Here is a tiny trained network, its code and every weight. The questions are about switching its units off for an input and a target symbol, where a switched-off unit gives its printed mean instead of its output.

import numpy as np


def w(rows, s, z=0):
    codes = np.array(rows[::2]) - 128.0
    scale = np.full(codes.shape[1], s)
    scale[-1] = z or s
    return codes * scale


def norm(h):
    return h / np.sqrt((h * h).mean(-1, keepdims=True) + 1e-5)


def f(y):
    return np.maximum(y, 0)


def softmax(a):
    e = np.exp(a - a.max(-1, keepdims=True))
    return e / e.sum(-1, keepdims=True)


def log_softmax(a):
    a = a - a.max(-1, keepdims=True)
    return a - np.log(np.exp(a).sum(-1, keepdims=True))


def net(x, mask):
    ids = ['αβγδεζηθλμξπτφψ'.index(c) for c in x.split()]
    T = len(ids)
    res = E[ids] + P[:T]
    r = norm(res)
    for j in range(3):
        rows = slice(2 * j, 2 * j + 2)
        q, k, v = (r @ M[0][rows].T for M in (Q, K, V))
        z = softmax(np.where(np.tri(T) > 0, q @ k.T / 2**0.5, -1e9)) @ v
        o = O[0][rows]
        res = res + np.where(mask[j], z, o[:, -1]) @ o[:, :-1]
    y = f(norm(res) @ A[0][:, :-1].T + A[0][:, -1])
    res = res + np.where(mask[3:7], y, B[0][:, -1]) @ B[0][:, :-1]
    return log_softmax(norm(res)[-1] @ U[:, :-1].T + U[:, -1])


Q, K, V, O, A, B = {}, {}, {}, {}, {}, {}
E = w([
[122,165,118,145,121],'α',
[112,113,112,156,117],'β',
[167,121,151,121,114],'γ',
[164,156,128,112,130],'δ',
[156,94,115,116,124],'ε',
[110,130,153,104,142],'ζ',
[19,96,212,153,201],'η',
[112,127,161,102,133],'θ',
[142,124,161,141,102],'λ',
[120,123,149,108,148],'μ',
[94,64,150,120,254],'ξ',
[125,103,116,116,109],'π',
[113,126,150,103,139],'τ',
[104,126,152,105,141],'φ',
[156,117,97,149,145],'ψ',
],0.012)
P = w([
[6,91,195,49,226],'0',
[26,98,190,60,207],'1',
[36,101,184,76,191],'2',
[47,101,179,88,174],'3',
[53,99,172,98,163],'4',
[60,100,162,105,146],'5',
[68,108,153,113,136],'6',
[74,111,147,119,116],'7',
[79,122,131,118,102],'8',
[90,125,123,121,83],'9',
[98,130,103,127,66],'10',
[96,124,109,122,77],'11',
],0.0022)
Q[0] = w([
[124,161,232,7,119],'H0',
[145,136,120,122,133],'H0',
[78,88,159,113,116],'H1',
[47,68,165,90,120],'H1',
[145,149,105,142,153],'H2',
[120,116,119,125,144],'H2',
],0.018)
K[0] = w([
[193,140,70,156,18],'H0',
[151,138,139,94,167],'H0',
[171,142,82,169,1],'H1',
[203,137,55,160,16],'H1',
[87,119,60,145,188],'H2',
[112,141,128,114,142],'H2',
],0.0091)
V[0] = w([
[9,7,110,205,114],'H0',
[1,183,202,101,112],'H0',
[176,7,148,63,62],'H1',
[92,64,67,53,253],'H1',
[103,144,4,198,137],'H2',
[32,103,182,231,93],'H2',
],0.0031)
O[0] = w([
[101,49,40,206,59,128],'H0',
[184,172,118,171,3,192],'H0',
[172,82,156,22,102,155],'H1',
[165,176,56,97,123,177],'H1',
[153,154,203,61,69,4],'H2',
[142,143,176,70,216,152],'H2',
],0.0046,0.0037)
A[0] = w([
[151,89,55,78,88,87],'N0',
[199,134,29,122,174,138],'N1',
[128,43,160,83,163,251],'N2',
[254,61,122,66,199,20],'N3',
],0.005,0.0018)
B[0] = w([
[190,180,104,101,183,150],'N0',
[198,149,234,206,170,160],'N1',
[206,125,101,196,96,254],'N2',
[3,142,131,98,33,174],'N3',
],0.0055,0.0047)
U = w([
[49,160,186,219,137,95],'α',
[188,69,201,220,97,170],'β',
[91,80,29,227,66,76],'γ',
[248,177,157,219,186,4],'δ',
[132,217,89,198,115,167],'ε',
[77,181,83,93,134,131],'ζ',
[151,71,218,46,127,80],'η',
[139,135,131,129,124,20],'θ',
[54,145,58,112,110,80],'λ',
[142,183,44,72,161,176],'μ',
[94,137,163,96,17,220],'ξ',
[168,224,208,80,207,126],'π',
[115,63,78,25,105,103],'τ',
[123,109,62,133,226,205],'φ',
[241,78,61,102,87,163],'ψ',
],0.014,0.0039)

Each question gives the input, a string of symbols that net reads in full, and the target symbol t.
The units are the heads (2 rows each of Q, K, V and O) and the neurons (one row each of A and B). Each row of codes is followed by its name. A weight is (code - 128) times the scale printed after its matrix; where a second scale follows, it is the last column's (O, A, B and U).
mask holds one flag per unit, heads first, then neurons. A switched-off unit (its flag False) gives its mean, the last column of its rows in O or B, instead of its output. The means were averaged over made-up inputs and are rounded, as every weight is.
A unit's drop is (log p(t) with every unit on - log p(t) with that unit switched off) / (log p(t) with every unit on - log p(t) with every unit switched off).
The circuit of an input: a set's keep is (log p(t) with only the set's units on - log p(t) with every unit switched off) / (log p(t) with every unit on - log p(t) with every unit switched off). Starting from all 7 units, units are removed one at a time, each time the one whose removal leaves the highest keep (on an exact tie, the one counted first), for as long as the keep stays at least 0.8.
circuit, biggest first: the units of the circuit, biggest drop first
k most important neurons: the k neurons with the biggest drops, biggest first
heads that matter: for each layer, one digit per head in row order, 1 if its drop is at least 0.15 and else 0, layers parted by /
input τ λ τ δ η μ, target π: circuit, biggest first	(H0)
input ε μ ξ θ φ, target τ: heads that matter	010
input θ θ η φ μ φ, target λ: circuit, biggest first	(H1 N1)
input ξ δ π θ θ, target ψ: circuit, biggest first	(H1 N2 H0)
input β θ θ θ π π ε π θ μ ζ, target ψ: circuit, biggest first	(H1 N2)
input ψ π θ ψ θ θ λ τ η τ η τ, target β: circuit, biggest first	(H1 N2)
input ξ θ θ θ θ, target ξ: 2 most important neurons	(N2 N1)
input τ θ ξ ξ δ, target π: heads that matter	100
input θ θ ψ, target δ: 2 most important neurons	(N1 N0)
input θ τ θ δ θ λ θ τ θ, target β: 2 most important neurons	(N2 N3)
input θ θ τ μ μ ξ π ξ τ ε ε θ, target τ: heads that matter	110
input θ ζ π δ δ θ φ φ ζ, target π: heads that matter	100
input τ ξ η τ ζ τ ζ θ γ, target ξ: heads that matter	100
input τ ξ α ξ ξ ξ α τ, target α: circuit, biggest first	(H1)
input θ γ η μ, target η: heads that matter	110
input θ η ξ ξ τ μ, target δ: heads that matter	010
input θ η τ ξ λ φ, target β: circuit, biggest first	(N2 H1)
input θ ξ φ, target λ: circuit, biggest first	(H1 H0 N2 N1)
input α μ θ λ θ θ γ, target ξ: heads that matter	000
input ε τ θ θ, target τ: most important neuron	(N3)
input ξ ξ θ γ π ξ η δ π α π τ, target ψ: heads that matter	010
input η η η ψ μ θ, target φ: heads that matter	100
input α ψ θ τ, target φ: heads that matter	100
